Below are the code and all the weights of a small trained network. Each question names an input and a target symbol and asks about switching units off, where a switched-off unit gives its printed mean instead of its output.

import numpy as np


def w(rows, s, z=0):
    codes = np.array(rows[::2]) - 128.0
    scale = np.full(codes.shape[1], s)
    scale[-1] = z or s
    return codes * scale


def softmax(a):
    e = np.exp(a - a.max(-1, keepdims=True))
    return e / e.sum(-1, keepdims=True)


def log_softmax(a):
    a = a - a.max(-1, keepdims=True)
    return a - np.log(np.exp(a).sum(-1, keepdims=True))


def net(x, mask):
    ids = ['αδζηθλμξπστφω'.index(c) for c in x.split()]
    T = len(ids)
    res = E[ids] + P[:T]
    u = 0
    for l in range(2):
        r = res
        for j in range(3):
            rows = slice(4 * j, 4 * j + 4)
            q, k, v = (r @ M[l][rows].T for M in (Q, K, V))
            z = softmax(np.where(np.tri(T) > 0, q @ k.T / 4**0.5, -1e9)) @ v
            o = O[l][rows]
            res = res + np.where(mask[u + j], z, o[:, -1]) @ o[:, :-1]
        u += 3
    return log_softmax(res[-1] @ U[:, :-1].T + U[:, -1])


Q, K, V, O = {}, {}, {}, {}
E = w([
[91,193,159],'α',
[142,193,49],'δ',
[104,127,79],'ζ',
[20,98,116],'η',
[189,37,36],'θ',
[201,100,148],'λ',
[119,158,75],'μ',
[36,163,65],'ξ',
[95,40,187],'π',
[106,195,245],'σ',
[248,148,135],'τ',
[202,188,47],'φ',
[232,63,184],'ω',
],0.012)
P = w([
[118,115,61],'0',
[150,49,88],'1',
[227,2,81],'2',
[255,37,55],'3',
[200,68,76],'4',
[242,18,144],'5',
[186,22,41],'6',
[177,56,48],'7',
[212,18,28],'8',
[180,26,80],'9',
[174,51,39],'10',
],0.00089)
Q[0] = w([
[166,112,196],'0.h1',
[132,113,140],'0.h1',
[100,178,70],'0.h1',
[103,120,111],'0.h1',
[154,38,84],'0.h2',
[131,142,129],'0.h2',
[155,72,121],'0.h2',
[112,143,137],'0.h2',
[22,87,185],'0.h3',
[163,94,123],'0.h3',
[137,90,149],'0.h3',
[253,152,112],'0.h3',
],0.017)
K[0] = w([
[125,186,238],'0.h1',
[132,126,158],'0.h1',
[146,104,2],'0.h1',
[112,79,109],'0.h1',
[78,208,183],'0.h2',
[130,103,130],'0.h2',
[126,151,150],'0.h2',
[148,123,108],'0.h2',
[82,205,249],'0.h3',
[140,95,134],'0.h3',
[142,92,204],'0.h3',
[200,58,66],'0.h3',
],0.015)
V[0] = w([
[165,51,129],'0.h1',
[61,218,115],'0.h1',
[121,199,138],'0.h1',
[79,230,117],'0.h1',
[124,154,167],'0.h2',
[123,78,94],'0.h2',
[133,132,165],'0.h2',
[117,179,210],'0.h2',
[202,223,204],'0.h3',
[140,69,185],'0.h3',
[69,22,119],'0.h3',
[139,137,254],'0.h3',
],0.0086)
O[0] = w([
[176,40,163,217],'0.h1',
[87,212,102,15],'0.h1',
[77,164,102,55],'0.h1',
[79,203,89,8],'0.h1',
[119,103,83,103],'0.h2',
[129,168,169,174],'0.h2',
[113,124,91,120],'0.h2',
[131,77,58,80],'0.h2',
[217,240,143,46],'0.h3',
[133,105,158,200],'0.h3',
[58,2,180,223],'0.h3',
[176,190,234,104],'0.h3',
],0.0068,0.0015)
Q[1] = w([
[107,138,122],'1.h1',
[133,119,133],'1.h1',
[115,100,112],'1.h1',
[64,105,129],'1.h1',
[203,97,1],'1.h2',
[173,114,142],'1.h2',
[110,136,255],'1.h2',
[130,111,30],'1.h2',
[136,122,134],'1.h3',
[36,82,130],'1.h3',
[187,175,103],'1.h3',
[239,200,89],'1.h3',
],0.0075)
K[1] = w([
[142,125,122],'1.h1',
[129,123,135],'1.h1',
[167,143,144],'1.h1',
[183,145,135],'1.h1',
[111,254,225],'1.h2',
[212,136,149],'1.h2',
[195,53,77],'1.h2',
[23,229,211],'1.h2',
[135,115,141],'1.h3',
[154,31,8],'1.h3',
[143,236,183],'1.h3',
[121,215,189],'1.h3',
],0.0059)
V[1] = w([
[100,119,120],'1.h1',
[121,199,133],'1.h1',
[43,128,174],'1.h1',
[195,104,180],'1.h1',
[105,100,65],'1.h2',
[144,231,240],'1.h2',
[130,184,251],'1.h2',
[181,64,87],'1.h2',
[254,116,59],'1.h3',
[202,113,63],'1.h3',
[145,46,26],'1.h3',
[115,82,8],'1.h3',
],0.005)
O[1] = w([
[147,151,143,141],'1.h1',
[164,28,95,1],'1.h1',
[208,188,90,145],'1.h1',
[79,148,96,190],'1.h1',
[128,115,100,144],'1.h2',
[112,232,253,7],'1.h2',
[127,153,212,88],'1.h2',
[214,42,45,225],'1.h2',
[242,205,51,146],'1.h3',
[211,163,50,142],'1.h3',
[180,62,58,230],'1.h3',
[157,83,37,154],'1.h3',
],0.0048,0.0022)
U = w([
[107,133,119,68],'α',
[118,186,47,119],'δ',
[95,133,92,90],'ζ',
[1,93,127,21],'η',
[152,90,88,225],'θ',
[184,131,145,152],'λ',
[100,153,88,84],'μ',
[34,147,66,63],'ξ',
[107,50,223,2],'π',
[117,156,181,238],'σ',
[217,172,135,84],'τ',
[177,169,56,34],'φ',
[209,105,180,20],'ω',
],0.0076,0.0067)

Each question gives the input, a string of symbols that net reads in full, and the target symbol t.
The units are the heads (4 rows each of Q, K, V and O). Each row of codes is followed by its name. A weight is (code - 128) times the scale printed after its matrix; where a second scale follows, it is the last column's (O and U).
mask holds one flag per head, layer by layer. A switched-off head (its flag False) gives its mean, the last column of its rows in O, instead of its output. The means were averaged over made-up inputs and are rounded, as every weight is.
A unit's drop is (log p(t) with every unit on - log p(t) with that unit switched off) / (log p(t) with every unit on - log p(t) with every unit switched off).
The circuit of an input: a set's keep is (log p(t) with only the set's units on - log p(t) with every unit switched off) / (log p(t) with every unit on - log p(t) with every unit switched off). Starting from all 6 units, units are removed one at a time, each time the one whose removal leaves the highest keep (on an exact tie, the one counted first), for as long as the keep stays at least 0.8.
units of the circuit, in order: the units of the circuit, biggest drop first
unit that matters most: the unit with the biggest drop
heads that matter: for each layer, one digit per head in row order, 1 if its drop is at least 0.15 and else 0, layers parted by /
input τ ζ η θ π ζ δ, target θ: units of the circuit, in order : [0.h3; 1.h3; 0.h1]
input μ σ φ σ λ, target σ: unit that matters most : 1.h2
input ω θ π δ τ τ, target θ: units of the circuit, in order : [0.h3; 1.h3]
input η τ π λ ξ π π η π η π, target π: heads that matter : 101 / 001
input δ π δ η τ μ π σ π λ, target σ: heads that matter : 101 / 011
input σ η τ π δ τ μ, target σ: units of the circuit, in order : [0.h3; 1.h2]
input τ ξ δ, target δ: units of the circuit, in order : [0.h3; 0.h1]
input ξ σ μ, target σ: units of the circuit, in order : [1.h2; 0.h3]
input π σ η δ, target σ: heads that matter : 001 / 011
input π ω λ μ π σ δ η, target σ: heads that matter : 001 / 001
input π η σ φ, target σ: units of the circuit, in order : [1.h2; 1.h3; 0.h3]
input τ π ξ, target ξ: heads that matter : 101 / 000
input δ η η θ π π σ δ ζ, target σ: units of the circuit, in order : [1.h2; 0.h2; 0.h3]
input ζ α π τ ζ σ μ α η ξ, target σ: units of the circuit, in order : [0.h3; 1.h3; 1.h2]
input ω π θ π φ λ, target θ: heads that matter : 101 / 001
input μ π η σ σ ω λ α, target σ: units of the circuit, in order : [0.h3; 1.h3]
input τ τ α η σ μ π α, target σ: units of the circuit, in order : [0.h3; 1.h3; 1.h2]
input θ ζ π θ π, target θ: units of the circuit, in order : [1.h2; 0.h3; 1.h3]
input δ π ω η π θ σ φ, target σ: heads that matter : 010 / 010
input π η ξ α τ δ φ, target δ: heads that matter : 101 / 000
input π τ δ π ω θ τ σ σ ξ δ, target σ: heads that matter : 010 / 010
input π η τ σ τ, target σ: heads that matter : 101 / 011
input η η π π ξ ω ξ ω, target ω: heads that matter : 101 / 000
